Here is a tiny trained network, its code and every weight. The questions are about switching its units off for an input and a target symbol, where a switched-off unit gives its printed mean instead of its output.

import numpy as np


def w(rows, s, z=0):
    codes = np.array(rows[::2]) - 128.0
    scale = np.full(codes.shape[1], s)
    scale[-1] = z or s
    return codes * scale


def norm(h):
    return h / np.sqrt((h * h).mean(-1, keepdims=True) + 1e-5)


def softmax(a):
    e = np.exp(a - a.max(-1, keepdims=True))
    return e / e.sum(-1, keepdims=True)


def log_softmax(a):
    a = a - a.max(-1, keepdims=True)
    return a - np.log(np.exp(a).sum(-1, keepdims=True))


def net(x, mask):
    ids = ['γζθλμτ'.index(c) for c in x.split()]
    T = len(ids)
    res = E[ids] + P[:T]
    u = 0
    for l in range(3):
        r = norm(res)
        for j in range(3):
            rows = slice(3 * j, 3 * j + 3)
            q, k, v = (r @ M[l][rows].T for M in (Q, K, V))
            z = softmax(np.where(np.tri(T) > 0, q @ k.T / 3**0.5, -1e9)) @ v
            o = O[l][rows]
            res = res + np.where(mask[u + j], z, o[:, -1]) @ o[:, :-1]
        u += 3
    return log_softmax(norm(res)[-1] @ U[:, :-1].T + U[:, -1])


Q, K, V, O = {}, {}, {}, {}
E = w([
[122,88,60,174,51,149,41],'γ',
[109,72,110,56,92,146,161],'ζ',
[201,53,127,173,119,138,226],'θ',
[85,130,153,102,52,107,147],'λ',
[179,161,33,148,112,108,219],'μ',
[3,108,82,114,126,69,194],'τ',
],0.02)
P = w([
[189,68,179,67,34,55,131],'0',
[148,91,123,150,4,154,217],'1',
[144,115,132,161,43,163,200],'2',
[132,139,141,158,75,170,182],'3',
[128,150,145,154,107,159,159],'4',
[122,163,151,144,128,160,137],'5',
[119,169,150,130,148,154,113],'6',
[114,178,144,127,167,152,99],'7',
[112,188,153,112,173,160,88],'8',
[106,204,154,101,184,165,82],'9',
],0.012)
Q[0] = w([
[162,134,156,156,155,137,91],'0.h1',
[123,160,138,51,54,143,111],'0.h1',
[118,138,76,210,183,109,90],'0.h1',
[163,104,91,194,162,168,107],'0.h2',
[72,93,161,108,89,134,173],'0.h2',
[162,182,79,168,60,142,162],'0.h2',
[88,43,50,9,156,125,143],'0.h3',
[201,107,173,108,135,105,151],'0.h3',
[158,171,136,139,179,76,95],'0.h3',
],0.012)
K[0] = w([
[126,72,75,141,96,76,134],'0.h1',
[118,200,111,95,204,133,91],'0.h1',
[149,90,122,145,49,134,109],'0.h1',
[199,70,107,149,73,187,161],'0.h2',
[109,186,155,177,173,157,113],'0.h2',
[134,248,20,190,127,145,170],'0.h2',
[45,162,164,75,170,156,95],'0.h3',
[165,139,156,89,127,136,174],'0.h3',
[173,72,65,80,153,64,130],'0.h3',
],0.014)
V[0] = w([
[182,208,57,79,145,57,195],'0.h1',
[20,132,1,197,133,108,100],'0.h1',
[117,154,113,52,52,157,145],'0.h1',
[217,138,50,55,179,54,68],'0.h2',
[53,215,145,107,100,82,144],'0.h2',
[174,160,167,152,46,87,82],'0.h2',
[200,218,58,45,111,238,133],'0.h3',
[177,175,217,130,137,140,97],'0.h3',
[143,74,127,103,131,206,117],'0.h3',
],0.0082)
O[0] = w([
[155,66,183,171,50,26,56,157],'0.h1',
[254,105,127,83,122,177,111,118],'0.h1',
[100,99,67,137,105,104,183,255],'0.h1',
[119,62,158,183,112,104,97,27],'0.h2',
[94,173,75,111,110,187,235,183],'0.h2',
[29,97,68,128,149,42,154,142],'0.h2',
[216,35,112,58,171,96,77,115],'0.h3',
[175,125,167,169,137,89,156,37],'0.h3',
[102,35,117,162,173,189,144,136],'0.h3',
],0.0079,0.0071)
Q[1] = w([
[172,117,54,130,13,141,169],'1.h1',
[21,94,128,80,116,85,84],'1.h1',
[207,133,118,218,113,177,59],'1.h1',
[138,133,116,49,196,70,103],'1.h2',
[81,63,183,182,153,197,125],'1.h2',
[134,181,201,159,157,91,139],'1.h2',
[168,213,98,152,85,66,117],'1.h3',
[122,137,155,10,173,62,187],'1.h3',
[74,128,221,141,172,111,181],'1.h3',
],0.012)
K[1] = w([
[48,160,76,171,245,151,166],'1.h1',
[220,142,65,120,228,110,151],'1.h1',
[102,146,180,146,9,126,186],'1.h1',
[173,150,107,123,167,104,91],'1.h2',
[107,99,171,173,131,181,126],'1.h2',
[153,103,154,165,131,111,168],'1.h2',
[74,156,130,89,31,165,121],'1.h3',
[162,153,109,50,191,155,219],'1.h3',
[170,124,211,167,158,115,165],'1.h3',
],0.013)
V[1] = w([
[220,135,117,142,156,100,77],'1.h1',
[110,99,198,92,134,160,112],'1.h1',
[138,119,155,113,74,145,121],'1.h1',
[222,95,46,228,172,126,204],'1.h2',
[250,168,61,136,173,101,95],'1.h2',
[155,132,102,134,154,78,201],'1.h2',
[164,123,172,200,115,105,160],'1.h3',
[101,87,202,134,106,88,158],'1.h3',
[196,128,45,160,151,97,97],'1.h3',
],0.011)
O[1] = w([
[72,99,81,162,80,91,133,4],'1.h1',
[101,99,103,107,185,212,191,74],'1.h1',
[91,165,140,65,169,89,122,140],'1.h1',
[191,159,180,2,252,95,90,148],'1.h2',
[165,127,158,104,222,236,143,30],'1.h2',
[148,139,142,130,225,109,59,170],'1.h2',
[150,173,43,74,149,160,138,124],'1.h3',
[159,145,129,105,158,197,108,149],'1.h3',
[64,167,94,173,10,62,130,106],'1.h3',
],0.0085,0.013)
Q[2] = w([
[118,161,119,85,145,91,123],'2.h1',
[170,150,165,167,91,62,193],'2.h1',
[235,147,150,91,97,169,116],'2.h1',
[32,154,90,90,149,165,160],'2.h2',
[123,156,69,214,130,109,194],'2.h2',
[68,133,104,116,116,250,90],'2.h2',
[93,68,200,180,106,91,250],'2.h3',
[198,109,136,236,94,138,212],'2.h3',
[122,236,155,21,48,100,154],'2.h3',
],0.014)
K[2] = w([
[123,145,144,126,169,104,128],'2.h1',
[92,162,131,91,113,114,149],'2.h1',
[142,139,178,92,133,185,97],'2.h1',
[76,154,142,78,138,169,148],'2.h2',
[115,153,51,170,102,77,186],'2.h2',
[79,126,115,86,97,179,64],'2.h2',
[174,143,112,108,162,155,253],'2.h3',
[196,167,189,171,131,107,147],'2.h3',
[62,179,69,188,211,121,141],'2.h3',
],0.016)
V[2] = w([
[50,169,146,176,198,162,85],'2.h1',
[127,101,120,29,114,151,120],'2.h1',
[200,174,206,129,155,63,253],'2.h1',
[127,69,110,251,107,23,149],'2.h2',
[23,149,143,132,46,144,54],'2.h2',
[75,122,115,70,140,83,135],'2.h2',
[50,130,219,85,110,81,15],'2.h3',
[3,146,94,86,189,119,34],'2.h3',
[189,234,129,134,143,141,78],'2.h3',
],0.0072)
O[2] = w([
[133,84,99,49,137,88,134,2],'2.h1',
[144,136,168,172,114,121,108,177],'2.h1',
[106,121,86,165,108,163,155,224],'2.h1',
[140,139,148,126,104,181,153,156],'2.h2',
[170,145,135,90,249,126,159,60],'2.h2',
[97,151,149,164,170,144,92,168],'2.h2',
[129,145,120,112,137,157,180,103],'2.h3',
[192,112,139,189,116,160,193,89],'2.h3',
[95,112,124,123,97,115,143,86],'2.h3',
],0.012,0.0065)
U = w([
[128,84,101,168,94,61,82,153],'γ',
[92,177,115,130,192,111,214,142],'ζ',
[140,44,196,96,224,134,130,253],'θ',
[126,69,54,111,160,210,134,118],'λ',
[254,181,128,176,75,232,174,3],'μ',
[197,124,129,99,205,137,107,170],'τ',
],0.0081,0.0068)

Each question gives the input, a string of symbols that net reads in full, and the target symbol t.
The units are the heads (3 rows each of Q, K, V and O). Each row of codes is followed by its name. A weight is (code - 128) times the scale printed after its matrix; where a second scale follows, it is the last column's (O and U).
mask holds one flag per head, layer by layer. A switched-off head (its flag False) gives its mean, the last column of its rows in O, instead of its output. The means were averaged over made-up inputs and are rounded, as every weight is.
A unit's drop is (log p(t) with every unit on - log p(t) with that unit switched off) / (log p(t) with every unit on - log p(t) with every unit switched off).
The circuit of an input: a set's keep is (log p(t) with only the set's units on - log p(t) with every unit switched off) / (log p(t) with every unit on - log p(t) with every unit switched off). Starting from all 9 units, units are removed one at a time, each time the one whose removal leaves the highest keep (on an exact tie, the one counted first), for as long as the keep stays at least 0.8.
circuit, biggest first: the units of the circuit, biggest drop first
most important unit: the unit with the biggest drop
which heads matter: for each layer, one digit per head in row order, 1 if its drop is at least 0.15 and else 0, layers parted by /
drop when u is switched off: that unit's drop, to one decimal
input μ μ λ ζ θ τ τ λ θ θ, target τ: which heads matter : 110 / 011 / 000
input λ λ θ, target γ: which heads matter : 000 / 000 / 001
input ζ τ γ τ λ γ λ λ γ, target τ: which heads matter : 111 / 110 / 110
input λ θ ζ λ λ ζ, target ζ: circuit, biggest first : (2.h2 0.h2)
input θ γ τ γ λ, target μ: most important unit : 0.h2
input τ γ θ ζ ζ τ μ, target γ: circuit, biggest first : (0.h2 2.h3)
input μ λ ζ θ ζ γ λ τ μ, target μ: which heads matter : 011 / 010 / 010
input μ μ λ λ μ, target τ: which heads matter : 001 / 011 / 000
input γ λ γ λ γ ζ γ, target θ: circuit, biggest first : (2.h1 2.h2)
input θ γ λ θ λ λ γ γ γ ζ, target θ: circuit, biggest first : (0.h3 1.h3)
input θ λ μ γ ζ λ ζ γ μ, target μ: which heads matter : 011 / 011 / 010
input γ λ λ γ, target μ: which heads matter : 101 / 101 / 011
input μ γ ζ, target γ: which heads matter : 000 / 000 / 000
input μ μ θ ζ λ ζ ζ τ ζ, target μ: most important unit : 2.h3
input λ γ γ, target μ: which heads matter : 100 / 011 / 011
input ζ γ θ μ, target γ: which heads matter : 000 / 000 / 001
input θ μ λ μ μ γ γ ζ λ ζ, target ζ: circuit, biggest first : (2.h2 2.h3)
input γ ζ λ, target ζ: circuit, biggest first : (2.h2 0.h2)
input θ γ μ τ θ θ θ, target θ: which heads matter : 110 / 010 / 000
input ζ λ μ τ τ μ τ θ γ μ, target τ: circuit, biggest first : (1.h2)
input θ γ γ λ γ, target τ: drop when 2.h2 is switched off : 0.9
input λ μ θ μ θ θ ζ γ μ θ, target θ: drop when 1.h2 is switched off : 1.6
input θ μ λ θ γ γ λ, target ζ: drop when 2.h2 is switched off : 0.2
